Below are the code and all the weights of a small trained network. Each question names an input and a target symbol and asks about switching units off, where a switched-off unit gives its printed mean instead of its output.

import numpy as np


def w(rows, s, z=0):
    codes = np.array(rows[::2]) - 128.0
    scale = np.full(codes.shape[1], s)
    scale[-1] = z or s
    return codes * scale


def norm(h):
    return h / np.sqrt((h * h).mean(-1, keepdims=True) + 1e-5)


def f(y):
    return y / 2 * (1 + np.tanh(0.7978845608 * (y + 0.044715 * y**3)))


def softmax(a):
    e = np.exp(a - a.max(-1, keepdims=True))
    return e / e.sum(-1, keepdims=True)


def log_softmax(a):
    a = a - a.max(-1, keepdims=True)
    return a - np.log(np.exp(a).sum(-1, keepdims=True))


def net(x, mask):
    ids = ['αγεημξπτω'.index(c) for c in x.split()]
    T = len(ids)
    res = E[ids] + P[:T]
    q, k, v = (norm(res) @ M[0].T for M in (Q, K, V))
    z = softmax(np.where(np.tri(T) > 0, q @ k.T / 4**0.5, -1e9)) @ v
    res = res + np.where(mask[0], z, O[0][:, -1]) @ O[0][:, :-1]
    y = f(norm(res) @ A[0][:, :-1].T + A[0][:, -1])
    res = res + np.where(mask[1:9], y, B[0][:, -1]) @ B[0][:, :-1]
    return log_softmax(norm(res)[-1] @ U[:, :-1].T + U[:, -1])


Q, K, V, O, A, B = {}, {}, {}, {}, {}, {}
E = w([
[80,223,199],'α',
[64,171,178],'γ',
[1,6,242],'ε',
[16,62,212],'η',
[19,63,203],'μ',
[62,213,202],'ξ',
[23,114,187],'π',
[28,175,192],'τ',
[45,191,201],'ω',
],0.0058)
P = w([
[55,171,99],'0',
[109,125,88],'1',
[9,172,128],'2',
[137,134,82],'3',
[52,147,158],'4',
[139,141,66],'5',
[92,128,182],'6',
[144,135,52],'7',
[95,131,214],'8',
[151,126,31],'9',
[94,146,244],'10',
],0.012)
Q[0] = w([
[252,137,12],'head 1',
[14,39,201],'head 1',
[164,77,208],'head 1',
[64,132,155],'head 1',
],0.014)
K[0] = w([
[35,162,243],'head 1',
[173,92,67],'head 1',
[250,119,181],'head 1',
[151,145,36],'head 1',
],0.015)
V[0] = w([
[180,138,95],'head 1',
[174,166,255],'head 1',
[82,157,153],'head 1',
[192,220,124],'head 1',
],0.0098)
O[0] = w([
[1,118,73,52],'head 1',
[57,135,214,2],'head 1',
[147,134,142,230],'head 1',
[47,198,129,84],'head 1',
],0.0084,0.0059)
A[0] = w([
[119,14,6,228],'neuron 1',
[211,143,158,23],'neuron 2',
[122,133,189,3],'neuron 3',
[147,150,200,121],'neuron 4',
[151,111,69,152],'neuron 5',
[63,149,113,187],'neuron 6',
[95,172,101,159],'neuron 7',
[109,157,224,30],'neuron 8',
],0.016,0.0034)
B[0] = w([
[31,2,40,200],'neuron 1',
[147,181,84,255],'neuron 2',
[179,125,174,132],'neuron 3',
[155,79,134,195],'neuron 4',
[34,143,200,176],'neuron 5',
[115,162,88,190],'neuron 6',
[128,105,97,176],'neuron 7',
[142,50,191,196],'neuron 8',
],0.0079,0.0067)
U = w([
[23,212,160,105],'α',
[64,199,2,203],'γ',
[236,49,152,1],'ε',
[233,89,54,176],'η',
[165,91,41,117],'μ',
[50,150,216,187],'ξ',
[137,165,54,200],'π',
[222,26,202,101],'τ',
[155,82,207,86],'ω',
],0.011,0.0053)

Each question gives the input, a string of symbols that net reads in full, and the target symbol t.
The units are the heads (4 rows each of Q, K, V and O) and the neurons (one row each of A and B). Each row of codes is followed by its name. A weight is (code - 128) times the scale printed after its matrix; where a second scale follows, it is the last column's (O, A, B and U).
mask holds one flag per unit, heads first, then neurons. A switched-off unit (its flag False) gives its mean, the last column of its rows in O or B, instead of its output. The means were averaged over made-up inputs and are rounded, as every weight is.
A unit's drop is (log p(t) with every unit on - log p(t) with that unit switched off) / (log p(t) with every unit on - log p(t) with every unit switched off).
The circuit of an input: a set's keep is (log p(t) with only the set's units on - log p(t) with every unit switched off) / (log p(t) with every unit on - log p(t) with every unit switched off). Starting from all 9 units, units are removed one at a time, each time the one whose removal leaves the highest keep (on an exact tie, the one counted first), for as long as the keep stays at least 0.8.
units of the circuit, in order: the units of the circuit, biggest drop first
most important unit: the unit with the biggest drop
top k neurons: the k neurons with the biggest drops, biggest first
drop of u: that unit's drop, to one decimal
input ξ τ τ, target τ: units of the circuit, in order : head 1; neuron 8; neuron 5
input π π τ τ, target γ: most important unit : neuron 5
input ξ ξ ω, target ξ: units of the circuit, in order : head 1; neuron 8
input ξ η π γ η, target γ: units of the circuit, in order : head 1; neuron 6
input η ξ ξ τ η, target τ: units of the circuit, in order : neuron 5; neuron 1
input π ξ ε ε π α η γ ξ γ ξ, target γ: top 4 neurons : neuron 6; neuron 7; neuron 5; neuron 1
input γ ξ τ γ τ η ξ, target η: top 2 neurons : neuron 2; neuron 5
input α α ξ α ξ ε η γ ξ η ω, target η: top 2 neurons : neuron 2; neuron 5
input τ γ γ α μ ω π ξ μ, target ξ: top 2 neurons : neuron 1; neuron 8
input π ω ξ γ ξ ε γ α τ, target α: top 2 neurons : neuron 6; neuron 1
input τ ε α η α ξ η, target ξ: top 3 neurons : neuron 1; neuron 6; neuron 8
input ξ ξ ξ, target ξ: top 2 neurons : neuron 8; neuron 2
input τ ξ τ, target ξ: top 2 neurons : neuron 8; neuron 2
input μ η ξ τ α τ ε μ α γ α, target γ: top 4 neurons : neuron 6; neuron 5; neuron 7; neuron 1
input π ε ω γ α, target γ: units of the circuit, in order : neuron 5
input η ξ τ μ α ω τ ξ γ γ η, target γ: top 3 neurons : neuron 6; neuron 5; neuron 4
input τ ξ ξ, target ξ: top 2 neurons : neuron 8; neuron 6
input ξ τ η μ τ ξ ξ α μ, target α: drop of neuron 6 : 0.2
input γ γ ω α τ ξ ξ γ γ, target γ: drop of neuron 4 : 0.0
input γ π ω γ ω γ ε, target γ: units of the circuit, in order : head 1
input α ξ γ, target ξ: drop of head 1 : 1.9
